Below is a small trained network, with its code and all its weights. Each question gives an input and a target symbol and asks what happens when units are switched off, that is, made to give their printed mean instead of their output.

import numpy as np


def w(rows, s, z=0):
    codes = np.array(rows[::2]) - 128.0
    scale = np.full(codes.shape[1], s)
    scale[-1] = z or s
    return codes * scale


def f(y):
    return np.maximum(y, 0)


def softmax(a):
    e = np.exp(a - a.max(-1, keepdims=True))
    return e / e.sum(-1, keepdims=True)


def log_softmax(a):
    a = a - a.max(-1, keepdims=True)
    return a - np.log(np.exp(a).sum(-1, keepdims=True))


def net(x, mask):
    ids = ['ζηθλμπψω'.index(c) for c in x.split()]
    T = len(ids)
    res = E[ids] + P[:T]
    r = res
    for j in range(3):
        rows = slice(3 * j, 3 * j + 3)
        q, k, v = (r @ M[0][rows].T for M in (Q, K, V))
        z = softmax(np.where(np.tri(T) > 0, q @ k.T / 3**0.5, -1e9)) @ v
        o = O[0][rows]
        res = res + np.where(mask[j], z, o[:, -1]) @ o[:, :-1]
    y = f(res @ A[0][:, :-1].T + A[0][:, -1])
    res = res + np.where(mask[3:27], y, B[0][:, -1]) @ B[0][:, :-1]
    return log_softmax(res[-1] @ U[:, :-1].T + U[:, -1])


Q, K, V, O, A, B = {}, {}, {}, {}, {}, {}
E = w([
[179,163,83],'ζ',
[49,189,226],'η',
[146,117,158],'θ',
[154,157,100],'λ',
[125,122,58],'μ',
[113,177,210],'π',
[184,48,248],'ψ',
[36,100,52],'ω',
],0.016)
P = w([
[178,131,66],'0',
[186,150,116],'1',
[174,167,148],'2',
[153,168,168],'3',
[130,154,177],'4',
[121,164,201],'5',
[103,153,202],'6',
[71,141,217],'7',
[97,165,249],'8',
[55,135,230],'9',
[49,131,226],'10',
[69,152,255],'11',
[47,127,229],'12',
[60,131,211],'13',
],0.0031)
Q[0] = w([
[86,157,51],'h1',
[6,173,224],'h1',
[84,111,100],'h1',
[90,125,176],'h2',
[130,153,96],'h2',
[76,215,87],'h2',
[166,120,184],'h3',
[135,85,110],'h3',
[142,230,174],'h3',
],0.021)
K[0] = w([
[64,91,211],'h1',
[250,79,156],'h1',
[115,75,144],'h1',
[70,124,108],'h2',
[147,107,160],'h2',
[94,33,222],'h2',
[170,66,185],'h3',
[149,143,125],'h3',
[94,115,184],'h3',
],0.02)
V[0] = w([
[100,123,98],'h1',
[120,88,165],'h1',
[160,60,119],'h1',
[122,71,79],'h2',
[103,141,115],'h2',
[75,254,89],'h2',
[96,148,141],'h3',
[147,96,158],'h3',
[122,159,87],'h3',
],0.014)
O[0] = w([
[120,150,125,101],'h1',
[80,102,117,139],'h1',
[154,83,28,57],'h1',
[81,114,38,1],'h2',
[135,128,131,144],'h2',
[147,254,133,231],'h2',
[76,114,59,199],'h3',
[96,99,178,134],'h3',
[206,172,101,89],'h3',
],0.0086,0.0075)
A[0] = w([
[130,194,121,124],'n1',
[245,111,114,133],'n2',
[94,112,109,117],'n3',
[92,127,81,214],'n4',
[194,137,63,110],'n5',
[160,141,158,60],'n6',
[88,118,103,94],'n7',
[188,156,122,24],'n8',
[163,178,165,158],'n9',
[60,115,84,101],'n10',
[92,122,166,94],'n11',
[137,112,168,183],'n12',
[106,132,94,184],'n13',
[201,142,122,136],'n14',
[132,156,195,105],'n15',
[104,67,175,136],'n16',
[89,130,138,228],'n17',
[122,131,81,147],'n18',
[191,119,143,57],'n19',
[155,93,126,254],'n20',
[115,63,163,95],'n21',
[103,198,115,106],'n22',
[101,149,158,108],'n23',
[89,115,164,94],'n24',
],0.012,0.0058)
B[0] = w([
[78,119,115,220],'n1',
[195,5,174,141],'n2',
[113,150,143,136],'n3',
[181,181,113,142],'n4',
[212,57,136,140],'n5',
[139,133,65,156],'n6',
[96,153,131,134],'n7',
[109,63,72,140],'n8',
[72,124,185,250],'n9',
[90,179,141,139],'n10',
[166,71,86,182],'n11',
[178,137,165,184],'n12',
[145,180,133,137],'n13',
[111,135,152,149],'n14',
[116,146,58,250],'n15',
[111,152,24,172],'n16',
[136,147,224,202],'n17',
[159,93,143,135],'n18',
[119,48,121,131],'n19',
[245,150,210,151],'n20',
[31,148,99,160],'n21',
[69,135,96,221],'n22',
[145,122,83,202],'n23',
[169,108,101,176],'n24',
],0.017,0.014)
U = w([
[52,28,172,20],'ζ',
[1,65,154,151],'η',
[114,133,254,253],'θ',
[70,54,147,108],'λ',
[123,104,131,224],'μ',
[89,107,134,38],'π',
[83,59,52,142],'ψ',
[134,171,113,88],'ω',
],0.0091,0.0049)

Each question gives the input, a string of symbols that net reads in full, and the target symbol t.
The units are the heads (3 rows each of Q, K, V and O) and the neurons (one row each of A and B). Each row of codes is followed by its name. A weight is (code - 128) times the scale printed after its matrix; where a second scale follows, it is the last column's (O, A, B and U).
mask holds one flag per unit, heads first, then neurons. A switched-off unit (its flag False) gives its mean, the last column of its rows in O or B, instead of its output. The means were averaged over made-up inputs and are rounded, as every weight is.
A unit's drop is (log p(t) with every unit on - log p(t) with that unit switched off) / (log p(t) with every unit on - log p(t) with every unit switched off).
The circuit of an input: a set's keep is (log p(t) with only the set's units on - log p(t) with every unit switched off) / (log p(t) with every unit on - log p(t) with every unit switched off). Starting from the 12 units with the biggest drops (on a tie, the unit counted first), units are removed one at a time, each time the one whose removal leaves the highest keep (on an exact tie, the one counted first), for as long as the keep stays at least 0.8.
circuit, biggest first: the units of the circuit, biggest drop first
k most important neurons: the k neurons with the biggest drops, biggest first
heads that matter: for each layer, one digit per head in row order, 1 if its drop is at least 0.15 and else 0, layers parted by /
drop of u: that unit's drop, to one decimal
input μ μ ω, target ω: heads that matter -> 010
input θ π ζ ζ ζ ζ μ ζ ζ ζ ζ, target θ: circuit, biggest first -> [n15; n16]
input η η η η η μ η ψ λ π, target ψ: 2 most important neurons -> [n16; n11]
input π θ η η η ζ, target η: heads that matter -> 100
input μ λ λ μ ζ, target ζ: heads that matter -> 001
input ζ ζ ψ π, target ψ: circuit, biggest first -> [h3; n16; h2; n11]
input ω η ψ η ω η μ ζ θ λ η ω η, target ω: 2 most important neurons -> [n9; n4]
input μ ζ θ η ω ζ η ω λ θ ζ λ, target θ: 4 most important neurons -> [n16; n15; n21; n11]
input η η λ ψ, target ψ: 2 most important neurons -> [n16; n21]
input η λ λ η λ λ, target η: heads that matter -> 010
input λ η ζ μ μ η π π ω ζ, target η: heads that matter -> 110
input μ μ ζ μ, target μ: heads that matter -> 111
input λ ζ μ, target μ: 4 most important neurons -> [n17; n9; n5; n4]
input η θ μ μ, target θ: heads that matter -> 010
input θ ζ ζ, target θ: 2 most important neurons -> [n15; n20]
input ψ ζ θ λ η θ θ θ θ ω π, target ω: heads that matter -> 111
input ζ π θ η ω η ζ μ η ζ ζ ω θ, target θ: drop of n20 -> 0.0
input ω η ω ψ η μ θ ω ζ η, target ω: drop of n4 -> 0.3
input η θ θ μ ψ π η, target ψ: drop of n11 -> 0.2
